Below is a small trained network, with its code and all its weights. Each question gives an input and a class and asks what happens when units are switched off, that is, made to give their printed mean instead of their output.

import numpy as np


def w(rows, s, z=0):
    codes = np.array(rows[::2]) - 128.0
    scale = np.full(codes.shape[1], s)
    scale[-1] = z or s
    return codes * scale


def norm(h):
    return h / np.sqrt((h * h).mean(-1, keepdims=True) + 1e-5)


def f(y):
    return y / 2 * (1 + np.tanh(0.7978845608 * (y + 0.044715 * y**3)))


def log_softmax(a):
    a = a - a.max(-1, keepdims=True)
    return a - np.log(np.exp(a).sum(-1, keepdims=True))


def net(x, mask):
    res = np.array(x, float).reshape(1, 7) / 4 @ E
    u = 0
    for l in range(2):
        y = f(norm(res) @ A[l][:, :-1].T + A[l][:, -1])
        res = res + np.where(mask[u : u + 6], y, B[l][:, -1]) @ B[l][:, :-1]
        u += 6
    return log_softmax(norm(res)[-1] @ U[:, :-1].T + U[:, -1])


A, B = {}, {}
E = w([
[243,62,28,118,119,121,95],'x0',
[174,59,249,112,195,78,178],'x1',
[116,93,144,253,85,47,39],'x2',
[119,48,13,124,236,106,162],'x3',
[102,62,139,149,126,49,218],'x4',
[102,28,156,174,28,100,206],'x5',
[130,98,80,191,146,183,193],'x6',
],0.006)
A[0] = w([
[91,136,115,175,220,202,108,170],'0.n0',
[70,178,109,151,122,51,134,98],'0.n1',
[140,142,113,168,65,131,147,1],'0.n2',
[117,207,121,197,141,115,2,113],'0.n3',
[121,235,242,85,75,123,165,104],'0.n4',
[160,213,143,135,172,199,17,113],'0.n5',
],0.0079,0.0024)
B[0] = w([
[254,144,170,136,24,20,24,189],'0.n0',
[250,106,88,81,164,37,33,159],'0.n1',
[101,148,246,124,45,67,123,137],'0.n2',
[216,230,137,21,218,226,138,236],'0.n3',
[97,110,132,201,69,61,204,252],'0.n4',
[182,203,24,124,150,148,163,248],'0.n5',
],0.0065,0.0046)
A[1] = w([
[82,119,117,110,103,95,170,64],'1.n0',
[219,144,113,105,133,187,208,119],'1.n1',
[65,90,113,205,132,8,130,168],'1.n2',
[117,100,88,197,84,96,115,2],'1.n3',
[123,63,126,105,172,117,160,133],'1.n4',
[79,84,192,121,136,118,88,100],'1.n5',
],0.011,0.0016)
B[1] = w([
[213,40,129,140,222,62,17,163],'1.n0',
[240,173,49,113,129,161,17,253],'1.n1',
[55,69,113,41,182,79,126,254],'1.n2',
[90,138,249,229,176,137,35,180],'1.n3',
[183,211,165,41,129,255,53,172],'1.n4',
[82,84,98,151,186,250,65,147],'1.n5',
],0.0066,0.0063)
U = w([
[62,90,155,237,85,81,117,1],'0',
[255,219,37,24,127,207,2,255],'1',
],0.0072,0.00094)

Each question gives the input, the list of numbers given to net, and the class t.
The units are the neurons (one row each of A and B). Each row of codes is followed by its name. A weight is (code - 128) times the scale printed after its matrix; where a second scale follows, it is the last column's (A, B and U).
mask holds one flag per neuron, layer by layer. A switched-off neuron (its flag False) gives its mean, the last column of its row in B, instead of its output. The means were averaged over made-up inputs and are rounded, as every weight is.
A unit's drop is (log p(t) with every unit on - log p(t) with that unit switched off) / (log p(t) with every unit on - log p(t) with every unit switched off).
The circuit of an input: a set's keep is (log p(t) with only the set's units on - log p(t) with every unit switched off) / (log p(t) with every unit on - log p(t) with every unit switched off). Starting from all 12 units, units are removed one at a time, each time the one whose removal leaves the highest keep (on an exact tie, the one counted first), for as long as the keep stays at least 0.8.
circuit, biggest first: the units of the circuit, biggest drop first
top k neurons: the k neurons with the biggest drops, biggest first
k most important neurons of layer l: the k neurons of layer l with the biggest drops, biggest first
drop when u is switched off: that unit's drop, to one decimal
input [-5,-3,1,-2,1,-1,4], class 0: circuit, biggest first -> [0.n4]
input [-8,-2,-7,-2,4,-1,8], class 0: circuit, biggest first -> [0.n3; 0.n4]
input [4,8,-5,-7,8,-6,-8], class 0: 3 most important neurons of layer 0 -> [0.n4; 0.n3; 0.n5]
input [4,3,-3,3,8,8,7], class 1: 3 most important neurons of layer 1 -> [1.n4; 1.n1; 1.n0]
input [-2,-3,-4,-8,-5,5,7], class 0: circuit, biggest first -> [0.n4; 0.n3]
input [-8,3,5,6,6,-2,0], class 1: top 3 neurons -> [1.n4; 0.n4; 0.n1]
input [2,-6,-4,-3,-6,8,-3], class 0: 2 most important neurons of layer 0 -> [0.n3; 0.n2]
input [-7,-2,1,6,4,8,-1], class 1: 3 most important neurons of layer 0 -> [0.n4; 0.n1; 0.n0]
input [-5,6,-1,-3,3,-5,7], class 0: drop when 0.n3 is switched off -> 0.1
input [1,5,0,-4,8,-5,-4], class 0: drop when 1.n1 is switched off -> 0.1
